Below are the code and all the weights of a small trained network. Each question names an input and a target symbol and asks about switching units off, where a switched-off unit gives its printed mean instead of its output.

import numpy as np


def w(rows, s, z=0):
    codes = np.array(rows[::2]) - 128.0
    scale = np.full(codes.shape[1], s)
    scale[-1] = z or s
    return codes * scale


def f(y):
    return np.maximum(y, 0)


def softmax(a):
    e = np.exp(a - a.max(-1, keepdims=True))
    return e / e.sum(-1, keepdims=True)


def log_softmax(a):
    a = a - a.max(-1, keepdims=True)
    return a - np.log(np.exp(a).sum(-1, keepdims=True))


def net(x, mask):
    ids = ['βδεζηξπτφω'.index(c) for c in x.split()]
    T = len(ids)
    res = E[ids] + P[:T]
    u = 0
    for l in range(2):
        r = res
        for j in range(3):
            rows = slice(2 * j, 2 * j + 2)
            q, k, v = (r @ M[l][rows].T for M in (Q, K, V))
            z = softmax(np.where(np.tri(T) > 0, q @ k.T / 2**0.5, -1e9)) @ v
            o = O[l][rows]
            res = res + np.where(mask[u + j], z, o[:, -1]) @ o[:, :-1]
        u += 3
        y = f(res @ A[l][:, :-1].T + A[l][:, -1])
        res = res + np.where(mask[u : u + 12], y, B[l][:, -1]) @ B[l][:, :-1]
        u += 12
    return log_softmax(res[-1] @ U[:, :-1].T + U[:, -1])


Q, K, V, O, A, B = {}, {}, {}, {}, {}, {}
E = w([
[99,47,79,147],'β',
[109,7,57,115],'δ',
[135,136,105,145],'ε',
[93,64,132,140],'ζ',
[95,79,136,113],'η',
[145,111,68,128],'ξ',
[103,70,112,80],'π',
[78,116,197,197],'τ',
[94,106,199,229],'φ',
[203,173,86,22],'ω',
],0.016)
P = w([
[34,48,86,135],'0',
[133,151,115,153],'1',
[123,111,250,107],'2',
[40,181,137,103],'3',
[145,152,100,154],'4',
[137,109,238,91],'5',
[67,184,142,102],'6',
[168,155,77,142],'7',
[150,107,227,73],'8',
[67,153,159,110],'9',
[190,145,60,157],'10',
[176,128,215,56],'11',
[80,122,157,107],'12',
],0.015)
Q[0] = w([
[155,176,133,92],'L0H1',
[149,221,98,138],'L0H1',
[225,99,175,128],'L0H2',
[52,186,74,222],'L0H2',
[118,168,2,33],'L0H3',
[210,202,185,143],'L0H3',
],0.0076)
K[0] = w([
[185,146,112,110],'L0H1',
[255,193,158,115],'L0H1',
[72,130,176,116],'L0H2',
[208,225,143,208],'L0H2',
[226,86,13,111],'L0H3',
[108,152,142,133],'L0H3',
],0.0099)
V[0] = w([
[105,129,181,181],'L0H1',
[106,101,135,139],'L0H1',
[132,93,115,115],'L0H2',
[138,222,184,249],'L0H2',
[144,159,116,82],'L0H3',
[143,148,147,62],'L0H3',
],0.012)
O[0] = w([
[130,106,84,2,114],'L0H1',
[205,235,125,76,168],'L0H1',
[64,138,27,178,165],'L0H2',
[182,175,48,9,3],'L0H2',
[67,120,175,198,105],'L0H3',
[219,70,121,132,105],'L0H3',
],0.0065,0.018)
A[0] = w([
[155,209,55,206,205],'L0N1',
[72,127,139,168,221],'L0N2',
[145,89,154,143,91],'L0N3',
[220,215,123,177,254],'L0N4',
[103,142,122,133,165],'L0N5',
[180,131,85,202,95],'L0N6',
[78,141,170,156,60],'L0N7',
[152,76,214,147,111],'L0N8',
[98,168,187,88,150],'L0N9',
[115,121,84,130,162],'L0N10',
[63,94,105,150,66],'L0N11',
[189,92,188,11,203],'L0N12',
],0.011,0.0038)
B[0] = w([
[111,122,98,36,163],'L0N1',
[102,136,194,76,248],'L0N2',
[176,130,145,157,163],'L0N3',
[123,210,186,122,141],'L0N4',
[120,168,171,113,153],'L0N5',
[167,111,1,191,157],'L0N6',
[136,112,119,182,193],'L0N7',
[185,162,117,140,201],'L0N8',
[83,61,112,181,142],'L0N9',
[122,90,104,95,153],'L0N10',
[104,155,161,133,214],'L0N11',
[100,90,135,193,134],'L0N12',
],0.0088,0.015)
Q[1] = w([
[107,170,77,129],'L1H1',
[213,150,114,110],'L1H1',
[255,130,68,85],'L1H2',
[170,80,135,164],'L1H2',
[90,207,153,107],'L1H3',
[55,120,121,95],'L1H3',
],0.0098)
K[1] = w([
[124,216,155,68],'L1H1',
[231,165,1,194],'L1H1',
[155,188,166,127],'L1H2',
[108,113,198,179],'L1H2',
[152,132,104,117],'L1H3',
[192,186,84,163],'L1H3',
],0.0084)
V[1] = w([
[115,74,76,105],'L1H1',
[95,136,123,75],'L1H1',
[109,207,162,116],'L1H2',
[178,156,91,180],'L1H2',
[178,68,247,78],'L1H3',
[73,33,98,72],'L1H3',
],0.011)
O[1] = w([
[83,125,66,90,60],'L1H1',
[175,146,102,108,125],'L1H1',
[158,42,219,110,125],'L1H2',
[9,160,189,157,2],'L1H2',
[87,156,254,90,145],'L1H3',
[93,63,119,70,175],'L1H3',
],0.0091,0.0084)
A[1] = w([
[135,87,170,121,4],'L1N1',
[88,168,112,188,211],'L1N2',
[136,144,105,111,109],'L1N3',
[126,112,88,149,39],'L1N4',
[127,87,115,150,108],'L1N5',
[93,107,134,170,213],'L1N6',
[105,131,156,154,29],'L1N7',
[115,96,86,48,135],'L1N8',
[133,153,90,98,62],'L1N9',
[63,133,120,142,102],'L1N10',
[247,122,131,140,148],'L1N11',
[178,204,156,102,183],'L1N12',
],0.016,0.0044)
B[1] = w([
[45,197,43,91,226],'L1N1',
[140,55,131,123,217],'L1N2',
[24,54,175,138,141],'L1N3',
[190,111,142,33,155],'L1N4',
[184,153,37,146,189],'L1N5',
[210,169,135,18,250],'L1N6',
[135,254,21,82,198],'L1N7',
[155,143,160,190,201],'L1N8',
[97,137,180,176,147],'L1N9',
[49,82,111,141,182],'L1N10',
[59,140,142,180,253],'L1N11',
[93,114,98,65,156],'L1N12',
],0.0061,0.012)
U = w([
[127,63,182,194,146],'β',
[173,232,65,224,86],'δ',
[164,152,140,35,146],'ε',
[90,94,121,129,210],'ζ',
[147,116,169,96,255],'η',
[147,155,63,155,182],'ξ',
[12,209,18,141,13],'π',
[209,168,56,90,221],'τ',
[135,159,55,143,83],'φ',
[190,223,88,27,96],'ω',
],0.011,0.0037)

Each question gives the input, a string of symbols that net reads in full, and the target symbol t.
The units are the heads (2 rows each of Q, K, V and O) and the neurons (one row each of A and B). Each row of codes is followed by its name. A weight is (code - 128) times the scale printed after its matrix; where a second scale follows, it is the last column's (O, A, B and U).
mask holds one flag per unit, layer by layer, with each layer's heads first. A switched-off unit (its flag False) gives its mean, the last column of its rows in O or B, instead of its output. The means were averaged over made-up inputs and are rounded, as every weight is.
A unit's drop is (log p(t) with every unit on - log p(t) with that unit switched off) / (log p(t) with every unit on - log p(t) with every unit switched off).
The circuit of an input: a set's keep is (log p(t) with only the set's units on - log p(t) with every unit switched off) / (log p(t) with every unit on - log p(t) with every unit switched off). Starting from the 12 units with the biggest drops (on a tie, the unit counted first), units are removed one at a time, each time the one whose removal leaves the highest keep (on an exact tie, the one counted first), for as long as the keep stays at least 0.8.
circuit, biggest first: the units of the circuit, biggest drop first
top k neurons: the k neurons with the biggest drops, biggest first
heads that matter: for each layer, one digit per head in row order, 1 if its drop is at least 0.15 and else 0, layers parted by /
input β δ δ φ ξ δ δ, target τ: circuit, biggest first -> (L1H3, L0N2, L1N4, L0H2)
input δ β β ω δ δ π δ δ π, target π: top 3 neurons -> (L1N7, L0N6, L1N10)
input δ π δ δ τ, target ω: circuit, biggest first -> (L0H2)
input ε β δ δ β, target τ: top 3 neurons -> (L1N4, L1N11, L0N6)
input η η β δ, target ε: heads that matter -> 000 / 001
input π δ ε ω ζ δ β δ δ φ, target π: circuit, biggest first -> (L1H2, L0N6)
input β η δ ω, target ε: top 2 neurons -> (L0N6, L0N8)
input ω π δ δ β η ξ δ δ, target ω: top 4 neurons -> (L1N7, L1N6, L1N1, L0N6)
input ω β η δ ξ ζ, target ω: top 2 neurons -> (L1N7, L1N6)
input β ζ ε β ζ β δ δ δ δ η ζ, target β: heads that matter -> 011 / 010
input δ ζ ζ, target δ: circuit, biggest first -> (L0N8, L1H2)
input δ β β η ζ η, target δ: circuit, biggest first -> (L0H2, L0N8, L1H2)
input δ ω δ φ η β δ δ δ ε, target π: top 2 neurons -> (L0N6, L0N2)
input β δ η δ δ δ δ β ξ η β ε, target β: circuit, biggest first -> (L1N7, L1N6)
input ω ζ δ β β δ δ ω ω δ δ δ β, target π: circuit, biggest first -> (L1H2, L0N6)
input ξ δ τ δ δ β δ β δ δ ξ δ ξ, target τ: top 3 neurons -> (L0N4, L0N6, L1N4)
input β β δ π δ ξ δ δ δ δ π β, target β: top 3 neurons -> (L0N8, L1N7, L1N11)
input τ π δ ζ δ δ η δ β δ δ τ δ, target π: circuit, biggest first -> (L1H2)
input δ τ δ δ ω, target δ: heads that matter -> 110 / 000
input δ β ω β, target ζ: top 2 neurons -> (L0N6, L1N1)
input δ π δ β δ δ ξ δ δ η δ δ δ, target π: top 2 neurons -> (L0N6, L1N7)
input π δ η β δ ε ω η δ η δ η, target π: heads that matter -> 011 / 001
input π δ δ ω ω β δ β β ε β ζ, target π: top 4 neurons -> (L1N1, L1N11, L1N7, L0N2)
